Here is a tiny trained network, its code and every weight. The questions are about switching its units off for an input and a target symbol, where a switched-off unit gives its printed mean instead of its output.

import numpy as np


def w(rows, s, z=0):
    codes = np.array(rows[::2]) - 128.0
    scale = np.full(codes.shape[1], s)
    scale[-1] = z or s
    return codes * scale


def norm(h):
    return h / np.sqrt((h * h).mean(-1, keepdims=True) + 1e-5)


def f(y):
    return np.maximum(y, 0)


def softmax(a):
    e = np.exp(a - a.max(-1, keepdims=True))
    return e / e.sum(-1, keepdims=True)


def log_softmax(a):
    a = a - a.max(-1, keepdims=True)
    return a - np.log(np.exp(a).sum(-1, keepdims=True))


def net(x, mask):
    ids = ['ΘΠΦΨαγδεζη'.index(c) for c in x.split()]
    T = len(ids)
    res = E[ids] + P[:T]
    q, k, v = (norm(res) @ M[0].T for M in (Q, K, V))
    z = softmax(np.where(np.tri(T) > 0, q @ k.T / 3**0.5, -1e9)) @ v
    res = res + np.where(mask[0], z, O[0][:, -1]) @ O[0][:, :-1]
    y = f(norm(res) @ A[0][:, :-1].T + A[0][:, -1])
    res = res + np.where(mask[1:17], y, B[0][:, -1]) @ B[0][:, :-1]
    return log_softmax(norm(res)[-1] @ U[:, :-1].T + U[:, -1])


Q, K, V, O, A, B = {}, {}, {}, {}, {}, {}
E = w([
[221,133,171],'Θ',
[254,149,200],'Π',
[226,208,112],'Φ',
[238,139,183],'Ψ',
[236,213,102],'α',
[112,210,54],'γ',
[208,98,226],'δ',
[114,254,51],'ε',
[157,74,231],'ζ',
[68,125,166],'η',
],0.0097)
P = w([
[99,62,6],'0',
[138,167,144],'1',
[110,93,44],'2',
[128,176,153],'3',
[110,122,61],'4',
[122,171,149],'5',
[115,133,79],'6',
[120,155,152],'7',
[140,112,103],'8',
[115,137,151],'9',
[126,116,106],'10',
[113,130,138],'11',
[190,139,95],'12',
[128,137,139],'13',
],0.021)
Q[0] = w([
[153,23,74],'H0',
[155,117,2],'H0',
[133,69,74],'H0',
],0.0085)
K[0] = w([
[254,111,98],'H0',
[142,176,74],'H0',
[206,150,80],'H0',
],0.0096)
V[0] = w([
[113,192,72],'H0',
[91,196,125],'H0',
[5,123,119],'H0',
],0.021)
O[0] = w([
[211,77,137,254],'H0',
[189,106,207,169],'H0',
[43,21,252,7],'H0',
],0.017,0.0053)
A[0] = w([
[131,240,184,167],'N0',
[102,3,39,204],'N1',
[121,79,57,21],'N2',
[125,118,193,188],'N3',
[121,93,73,108],'N4',
[70,145,75,100],'N5',
[191,33,79,183],'N6',
[103,74,69,252],'N7',
[87,124,132,52],'N8',
[126,97,74,26],'N9',
[131,153,153,48],'N10',
[66,197,158,43],'N11',
[175,132,159,139],'N12',
[182,137,172,166],'N13',
[162,91,95,245],'N14',
[171,112,120,12],'N15',
],0.023,0.0027)
B[0] = w([
[202,17,92,208],'N0',
[3,130,40,176],'N1',
[33,141,148,166],'N2',
[88,124,210,187],'N3',
[92,171,173,165],'N4',
[204,111,162,149],'N5',
[92,221,106,247],'N6',
[95,193,80,164],'N7',
[166,186,154,133],'N8',
[69,153,168,160],'N9',
[145,148,169,140],'N10',
[158,132,231,139],'N11',
[141,206,143,208],'N12',
[182,190,132,226],'N13',
[108,195,126,222],'N14',
[129,203,140,182],'N15',
],0.038,0.011)
U = w([
[121,96,117,36],'Θ',
[149,93,100,59],'Π',
[148,103,114,36],'Φ',
[173,109,101,40],'Ψ',
[154,179,68,93],'α',
[78,175,89,253],'γ',
[187,86,106,149],'δ',
[180,180,130,61],'ε',
[184,48,145,238],'ζ',
[119,85,249,193],'η',
],0.013,0.0041)

Each question gives the input, a string of symbols that net reads in full, and the target symbol t.
The units are the heads (3 rows each of Q, K, V and O) and the neurons (one row each of A and B). Each row of codes is followed by its name. A weight is (code - 128) times the scale printed after its matrix; where a second scale follows, it is the last column's (O, A, B and U).
mask holds one flag per unit, heads first, then neurons. A switched-off unit (its flag False) gives its mean, the last column of its rows in O or B, instead of its output. The means were averaged over made-up inputs and are rounded, as every weight is.
A unit's drop is (log p(t) with every unit on - log p(t) with that unit switched off) / (log p(t) with every unit on - log p(t) with every unit switched off).
The circuit of an input: a set's keep is (log p(t) with only the set's units on - log p(t) with every unit switched off) / (log p(t) with every unit on - log p(t) with every unit switched off). Starting from the 12 units with the biggest drops (on a tie, the unit counted first), units are removed one at a time, each time the one whose removal leaves the highest keep (on an exact tie, the one counted first), for as long as the keep stays at least 0.8.
units of the circuit, in order: the units of the circuit, biggest drop first
unit that matters most: the unit with the biggest drop
drop when u is switched off: that unit's drop, to one decimal
input Ψ ζ ζ ε, target ζ: units of the circuit, in order	[N0 H0 N6]
input Φ δ ζ Π Π α ζ α, target ζ: unit that matters most	H0
input η η Π Ψ Ψ δ Θ Π Θ Π ε η δ δ, target η: units of the circuit, in order	[H0 N3]
input Π Π ζ Ψ Ψ η ζ δ, target η: units of the circuit, in order	[H0 N3 N11]
input Ψ Π Π Π α α η γ α η Φ Φ, target η: units of the circuit, in order	[H0 N3]
input η ζ γ α, target ζ: units of the circuit, in order	[N0 H0 N6]
input Π Θ γ Ψ ε η Φ γ, target η: units of the circuit, in order	[H0 N3]
input Θ α η ζ, target η: units of the circuit, in order	[H0 N11]
input Φ η ε Π, target η: units of the circuit, in order	[H0 N3]
input δ η Θ η η δ Ψ Θ ζ δ, target ζ: units of the circuit, in order	[H0 N0]
input ε ζ γ Φ α δ, target ζ: units of the circuit, in order	[H0 N0 N6 N14]
input δ Π Θ Φ η Φ, target η: drop when N3 is switched off	0.4
input ε Ψ α Π γ Π Ψ η Ψ ζ, target η: drop when N3 is switched off	0.2
input γ Π Φ ε η ζ Π Π η Π, target η: drop when H0 is switched off	1.1
